Below is a small trained network, with its code and all its weights. Each question gives an input and a class and asks what happens when units are switched off, that is, made to give their printed mean instead of their output.

import numpy as np


def w(rows, s, z=0):
    codes = np.array(rows[::2]) - 128.0
    scale = np.full(codes.shape[1], s)
    scale[-1] = z or s
    return codes * scale


def norm(h):
    return h / np.sqrt((h * h).mean(-1, keepdims=True) + 1e-5)


def f(y):
    return y / 2 * (1 + np.tanh(0.7978845608 * (y + 0.044715 * y**3)))


def log_softmax(a):
    a = a - a.max(-1, keepdims=True)
    return a - np.log(np.exp(a).sum(-1, keepdims=True))


def net(x, mask):
    res = np.array(x, float).reshape(1, 4) / 4 @ E
    u = 0
    for l in range(2):
        y = f(norm(res) @ A[l][:, :-1].T + A[l][:, -1])
        res = res + np.where(mask[u : u + 13], y, B[l][:, -1]) @ B[l][:, :-1]
        u += 13
    return log_softmax(norm(res)[-1] @ U[:, :-1].T + U[:, -1])


A, B = {}, {}
E = w([
[95,153,102,48,181],'x0',
[126,127,128,127,129],'x1',
[150,104,141,41,1],'x2',
[41,32,79,135,106],'x3',
],0.005)
A[0] = w([
[73,155,125,66,159,39],'L0N0',
[97,157,71,147,98,74],'L0N1',
[101,131,71,198,211,107],'L0N2',
[30,132,100,44,179,81],'L0N3',
[190,49,242,8,54,245],'L0N4',
[111,180,81,91,159,119],'L0N5',
[154,107,208,253,67,89],'L0N6',
[64,176,96,47,177,137],'L0N7',
[85,59,118,129,132,5],'L0N8',
[76,42,91,146,52,29],'L0N9',
[93,23,80,132,142,28],'L0N10',
[141,25,149,137,167,84],'L0N11',
[105,160,207,143,250,104],'L0N12',
],0.0057,0.0024)
B[0] = w([
[93,25,187,33,45,130],'L0N0',
[159,124,179,153,100,119],'L0N1',
[193,69,51,158,128,172],'L0N2',
[163,95,179,81,229,161],'L0N3',
[187,82,37,206,209,253],'L0N4',
[77,56,178,105,162,143],'L0N5',
[47,17,238,15,178,176],'L0N6',
[127,81,249,84,192,167],'L0N7',
[129,200,73,188,21,124],'L0N8',
[109,242,111,207,158,165],'L0N9',
[77,254,81,197,74,144],'L0N10',
[109,212,202,168,96,128],'L0N11',
[141,84,39,156,122,181],'L0N12',
],0.0043,0.0054)
A[1] = w([
[98,35,122,116,197,18],'L1N0',
[158,93,192,196,42,251],'L1N1',
[93,154,126,254,108,212],'L1N2',
[171,117,71,74,68,63],'L1N3',
[147,152,106,67,24,89],'L1N4',
[88,66,64,149,119,125],'L1N5',
[221,150,165,120,174,152],'L1N6',
[193,125,84,141,156,122],'L1N7',
[226,230,178,115,125,34],'L1N8',
[142,160,67,80,143,78],'L1N9',
[142,140,111,32,58,174],'L1N10',
[16,132,123,132,112,85],'L1N11',
[121,88,179,63,183,146],'L1N12',
],0.008,0.0022)
B[1] = w([
[199,168,161,142,89,227],'L1N0',
[86,118,175,69,230,211],'L1N1',
[180,119,157,68,140,243],'L1N2',
[163,127,109,232,191,150],'L1N3',
[129,144,88,205,224,131],'L1N4',
[131,203,94,117,74,213],'L1N5',
[62,175,114,121,39,252],'L1N6',
[140,27,67,137,42,219],'L1N7',
[35,185,100,119,99,182],'L1N8',
[117,25,174,132,121,143],'L1N9',
[134,138,149,202,254,147],'L1N10',
[115,198,173,101,45,151],'L1N11',
[110,111,171,159,90,228],'L1N12',
],0.0068,0.0041)
U = w([
[184,79,27,207,204,91],'0',
[1,240,74,106,21,41],'1',
[69,25,218,24,201,42],'2',
[142,110,122,90,52,254],'3',
],0.0092,0.0041)

Each question gives the input, the list of numbers given to net, and the class t.
The units are the neurons (one row each of A and B). Each row of codes is followed by its name. A weight is (code - 128) times the scale printed after its matrix; where a second scale follows, it is the last column's (A, B and U).
mask holds one flag per neuron, layer by layer. A switched-off neuron (its flag False) gives its mean, the last column of its row in B, instead of its output. The means were averaged over made-up inputs and are rounded, as every weight is.
A unit's drop is (log p(t) with every unit on - log p(t) with that unit switched off) / (log p(t) with every unit on - log p(t) with every unit switched off).
The circuit of an input: a set's keep is (log p(t) with only the set's units on - log p(t) with every unit switched off) / (log p(t) with every unit on - log p(t) with every unit switched off). Starting from the 12 units with the biggest drops (on a tie, the unit counted first), units are removed one at a time, each time the one whose removal leaves the highest keep (on an exact tie, the one counted first), for as long as the keep stays at least 0.8.
circuit, biggest first: the units of the circuit, biggest drop first
k most important neurons: the k neurons with the biggest drops, biggest first
k most important neurons of layer l: the k neurons of layer l with the biggest drops, biggest first
drop of u: that unit's drop, to one decimal
input [-8,0,6,7], class 2: 3 most important neurons of layer 0 => L0N6; L0N12; L0N2
input [-3,-5,-6,-7], class 1: 2 most important neurons of layer 1 => L1N6; L1N8
input [1,1,1,4], class 1: circuit, biggest first => L0N10
input [3,4,8,-7], class 0: circuit, biggest first => L1N10; L1N4
input [7,-8,-6,-8], class 1: circuit, biggest first => L1N6; L1N8
input [0,-2,3,3], class 0: 3 most important neurons => L0N4; L1N6; L0N6
input [-5,-3,4,1], class 2: 2 most important neurons => L1N1; L0N6
input [7,-2,-1,-8], class 1: 2 most important neurons of layer 1 => L1N6; L1N8
input [-7,-3,4,8], class 1: 3 most important neurons => L1N5; L0N7; L0N10
input [7,2,8,0], class 0: 2 most important neurons of layer 0 => L0N6; L0N4
input [-4,-2,2,-1], class 2: 2 most important neurons => L0N6; L0N12
input [0,0,5,-8], class 1: 2 most important neurons => L1N8; L1N6
input [2,1,5,1], class 0: drop of L1N3 => 0.1
input [-4,3,8,6], class 0: drop of L1N6 => 0.1
input [0,-7,-6,3], class 3: drop of L1N10 => 0.3
input [-6,-5,3,-2], class 2: circuit, biggest first => L1N1
